Here is a tiny trained network, its code and every weight. The questions are about switching its units off for an input and a target symbol, where a switched-off unit gives its printed mean instead of its output.

import numpy as np


def w(rows, s, z=0):
    codes = np.array(rows[::2]) - 128.0
    scale = np.full(codes.shape[1], s)
    scale[-1] = z or s
    return codes * scale


def norm(h):
    return h / np.sqrt((h * h).mean(-1, keepdims=True) + 1e-5)


def f(y):
    return np.maximum(y, 0)


def softmax(a):
    e = np.exp(a - a.max(-1, keepdims=True))
    return e / e.sum(-1, keepdims=True)


def log_softmax(a):
    a = a - a.max(-1, keepdims=True)
    return a - np.log(np.exp(a).sum(-1, keepdims=True))


def net(x, mask):
    ids = ['βγεζξπτφψω'.index(c) for c in x.split()]
    T = len(ids)
    res = E[ids] + P[:T]
    u = 0
    for l in range(2):
        r = norm(res)
        for j in range(3):
            rows = slice(2 * j, 2 * j + 2)
            q, k, v = (r @ M[l][rows].T for M in (Q, K, V))
            z = softmax(np.where(np.tri(T) > 0, q @ k.T / 2**0.5, -1e9)) @ v
            o = O[l][rows]
            res = res + np.where(mask[u + j], z, o[:, -1]) @ o[:, :-1]
        u += 3
        y = f(norm(res) @ A[l][:, :-1].T + A[l][:, -1])
        res = res + np.where(mask[u : u + 8], y, B[l][:, -1]) @ B[l][:, :-1]
        u += 8
    return log_softmax(norm(res)[-1] @ U[:, :-1].T + U[:, -1])


Q, K, V, O, A, B = {}, {}, {}, {}, {}, {}
E = w([
[115,77,97,97,140,132,178,105],'β',
[175,95,67,170,70,140,162,126],'γ',
[210,135,131,69,95,180,119,149],'ε',
[85,178,108,98,124,152,116,49],'ζ',
[169,132,58,171,177,159,125,64],'ξ',
[109,154,108,215,131,161,252,111],'π',
[88,132,101,144,163,167,132,148],'τ',
[146,147,117,139,136,70,74,69],'φ',
[80,119,81,146,149,177,114,152],'ψ',
[161,151,200,197,122,165,146,82],'ω',
],0.024)
P = w([
[104,91,253,172,113,66,100,139],'0',
[105,104,151,178,131,199,90,90],'1',
[108,108,145,162,135,199,101,98],'2',
[109,118,137,153,137,183,106,106],'3',
[115,125,133,145,136,184,108,118],'4',
[117,139,131,137,136,174,112,118],'5',
[118,149,128,131,139,167,113,129],'6',
[122,158,125,124,141,158,114,131],'7',
[125,167,120,117,144,149,113,138],'8',
[128,179,118,107,146,136,115,144],'9',
[132,187,112,97,146,130,113,144],'10',
[134,192,119,101,146,121,116,159],'11',
],0.012)
Q[0] = w([
[115,133,103,161,129,99,115,109],'L0H0',
[8,188,168,94,124,155,95,161],'L0H0',
[122,118,145,134,125,109,161,117],'L0H1',
[102,123,166,125,149,149,108,147],'L0H1',
[84,103,109,91,121,145,206,112],'L0H2',
[136,97,103,88,103,145,173,135],'L0H2',
],0.017)
K[0] = w([
[102,112,67,91,165,20,149,89],'L0H0',
[72,61,200,242,164,63,92,189],'L0H0',
[74,169,68,135,105,112,159,87],'L0H1',
[74,105,153,133,226,104,134,60],'L0H1',
[82,2,162,115,145,135,156,75],'L0H2',
[56,26,119,136,156,93,201,17],'L0H2',
],0.0084)
V[0] = w([
[112,69,165,169,101,138,227,144],'L0H0',
[100,146,124,127,244,57,198,115],'L0H0',
[102,65,118,88,148,155,147,88],'L0H1',
[121,131,114,253,211,87,110,56],'L0H1',
[52,65,174,222,146,131,111,72],'L0H2',
[149,130,164,192,56,147,45,171],'L0H2',
],0.0061)
O[0] = w([
[139,122,92,125,83,159,156,89,130],'L0H0',
[158,119,148,112,121,249,126,161,71],'L0H0',
[157,178,134,144,102,124,77,144,161],'L0H1',
[115,136,115,177,145,192,105,120,224],'L0H1',
[154,158,151,106,104,98,155,168,253],'L0H2',
[146,148,124,138,107,137,116,192,100],'L0H2',
],0.012,0.0047)
A[0] = w([
[148,71,230,163,40,159,172,129,4],'L0N0',
[222,162,141,146,108,135,132,178,201],'L0N1',
[24,168,91,141,114,98,120,141,71],'L0N2',
[113,93,91,77,155,80,254,216,160],'L0N3',
[126,116,223,144,125,105,172,149,86],'L0N4',
[175,26,111,141,100,157,224,114,59],'L0N5',
[13,54,110,167,109,141,62,134,130],'L0N6',
[50,143,96,183,106,143,180,126,148],'L0N7',
],0.0092,0.0033)
B[0] = w([
[151,97,201,91,142,159,74,122,166],'L0N0',
[127,80,67,160,138,82,129,71,222],'L0N1',
[102,173,160,138,73,206,170,111,176],'L0N2',
[139,131,8,115,128,130,205,173,190],'L0N3',
[64,114,85,169,98,214,104,149,148],'L0N4',
[93,113,152,130,168,28,196,100,210],'L0N5',
[169,198,161,126,179,80,156,104,187],'L0N6',
[196,102,146,130,86,101,179,145,253],'L0N7',
],0.011,0.0059)
Q[1] = w([
[48,74,145,149,153,123,154,133],'L1H0',
[166,60,85,153,133,68,155,61],'L1H0',
[84,166,130,103,100,186,121,155],'L1H1',
[125,35,153,141,131,107,117,143],'L1H1',
[178,97,137,123,135,112,131,136],'L1H2',
[116,110,165,50,105,128,248,220],'L1H2',
],0.016)
K[1] = w([
[171,139,129,138,92,172,142,97],'L1H0',
[164,195,57,113,155,125,181,49],'L1H0',
[51,125,150,193,96,130,145,186],'L1H1',
[179,172,109,160,142,138,149,98],'L1H1',
[172,86,146,126,145,104,147,102],'L1H2',
[166,90,174,253,109,134,121,157],'L1H2',
],0.016)
V[1] = w([
[150,192,187,52,122,70,161,183],'L1H0',
[114,238,46,152,146,109,211,145],'L1H0',
[27,211,153,196,80,115,137,57],'L1H1',
[172,150,98,30,165,164,176,5],'L1H1',
[255,91,166,150,175,102,131,167],'L1H2',
[62,88,137,115,218,112,156,156],'L1H2',
],0.0078)
O[1] = w([
[101,159,83,94,102,115,127,59,3],'L1H0',
[118,136,143,82,138,196,162,164,229],'L1H0',
[197,161,103,8,113,94,133,153,170],'L1H1',
[99,177,36,176,162,92,152,174,191],'L1H1',
[85,138,123,52,105,163,114,38,157],'L1H2',
[97,221,99,138,60,92,78,99,24],'L1H2',
],0.011,0.0049)
A[1] = w([
[77,128,154,175,220,141,106,52,2],'L1N0',
[108,124,60,177,166,161,89,58,85],'L1N1',
[154,171,77,130,176,85,141,147,180],'L1N2',
[44,98,138,173,173,102,145,42,164],'L1N3',
[192,95,132,88,108,154,131,153,26],'L1N4',
[181,119,54,211,103,103,44,117,94],'L1N5',
[117,140,246,136,113,174,80,106,128],'L1N6',
[176,173,100,118,179,207,100,97,127],'L1N7',
],0.013,0.0038)
B[1] = w([
[131,106,176,25,188,101,220,33,177],'L1N0',
[110,201,90,76,55,117,149,53,199],'L1N1',
[75,124,162,160,168,169,191,152,254],'L1N2',
[136,235,129,152,158,141,53,120,206],'L1N3',
[100,140,51,144,131,95,104,64,169],'L1N4',
[107,145,62,127,47,161,77,252,197],'L1N5',
[40,136,97,102,148,91,166,178,201],'L1N6',
[158,75,151,157,98,78,47,121,235],'L1N7',
],0.011,0.0091)
U = w([
[71,168,81,168,40,175,81,164,128],'β',
[166,144,203,167,41,213,194,136,20],'γ',
[125,175,165,139,195,135,108,66,144],'ε',
[249,180,127,79,114,121,133,186,28],'ζ',
[168,119,155,194,188,165,90,237,116],'ξ',
[187,40,83,125,124,205,85,96,238],'π',
[32,35,165,167,87,171,108,122,144],'τ',
[133,89,125,78,136,66,69,185,253],'φ',
[144,76,144,40,45,171,143,150,184],'ψ',
[154,87,106,187,76,23,151,123,27],'ω',
],0.013,0.0028)

Each question gives the input, a string of symbols that net reads in full, and the target symbol t.
The units are the heads (2 rows each of Q, K, V and O) and the neurons (one row each of A and B). Each row of codes is followed by its name. A weight is (code - 128) times the scale printed after its matrix; where a second scale follows, it is the last column's (O, A, B and U).
mask holds one flag per unit, layer by layer, with each layer's heads first. A switched-off unit (its flag False) gives its mean, the last column of its rows in O or B, instead of its output. The means were averaged over made-up inputs and are rounded, as every weight is.
A unit's drop is (log p(t) with every unit on - log p(t) with that unit switched off) / (log p(t) with every unit on - log p(t) with every unit switched off).
most important unit: the unit with the biggest drop
k most important neurons: the k neurons with the biggest drops, biggest first
k most important neurons of layer l: the k neurons of layer l with the biggest drops, biggest first
input γ π γ ξ, target π: 4 most important neurons : (L0N5; L1N7; L0N7; L1N0)
input τ γ ξ τ ω ξ ψ ξ ξ π φ, target φ: 2 most important neurons of layer 0 : (L0N5; L0N7)
input β ω ε ψ β ξ β ζ, target β: 3 most important neurons of layer 0 : (L0N0; L0N5; L0N1)
input ε ξ φ ξ π ε, target ξ: most important unit : L0H1
input ξ β π τ, target ξ: 2 most important neurons of layer 1 : (L1N7; L1N1)
input τ ζ ξ γ ε φ ζ, target τ: 2 most important neurons : (L1N6; L0N0)
input ε ξ τ, target ε: 2 most important neurons : (L0N6; L1N0)
input π φ ψ φ ξ φ, target φ: 2 most important neurons : (L0N7; L0N5)
input ω γ ψ ψ ζ, target ω: 3 most important neurons : (L0N0; L0N4; L1N4)
input ω φ ε γ π π ξ γ ζ, target ω: 4 most important neurons of layer 0 : (L0N0; L0N4; L0N1; L0N2)
input ω β β τ, target ω: 2 most important neurons of layer 0 : (L0N0; L0N4)
input τ ξ ε φ τ γ ψ, target τ: 3 most important neurons : (L1N6; L0N4; L0N0)
input γ ζ ξ β ξ ψ γ ξ τ φ, target β: 2 most important neurons : (L0N2; L0N3)
input φ ω ζ ξ π τ β ε ψ γ τ, target φ: 2 most important neurons : (L0N4; L1N6)
input ω ξ τ, target ω: most important neuron : (L0N0)
input ε ω ζ π τ ω τ ξ ξ γ ψ, target ε: 2 most important neurons of layer 0 : (L0N6; L0N4)
input π π γ π ξ π ε τ ε φ ε ψ, target π: 2 most important neurons of layer 1 : (L1N7; L1N5)
input γ ξ ψ φ ξ β ξ ξ ψ τ, target γ: 2 most important neurons : (L0N2; L0N7)
input γ β ζ β π ε, target β: 2 most important neurons : (L0N5; L0N1)
input ε π τ π ξ ξ ε τ ω τ φ, target ε: most important unit : L1N0
input β γ ψ ζ β φ γ φ ζ, target β: 2 most important neurons of layer 1 : (L1N5; L1N1)
input γ γ φ φ ψ ζ ω ω τ, target γ: 3 most important neurons of layer 0 : (L0N2; L0N7; L0N6)
input γ φ φ ω ξ τ γ ζ, target γ: 2 most important neurons of layer 0 : (L0N2; L0N7)
input ξ ω ψ, target ξ: 2 most important neurons of layer 1 : (L1N1; L1N6)
input φ τ τ τ ε β γ τ ξ, target β: 2 most important neurons : (L1N5; L1N1)
input β τ β ψ φ ζ φ ε, target β: 2 most important neurons : (L0N1; L0N5)
input φ π ξ ψ β φ ζ, target φ: most important neuron : (L1N6)
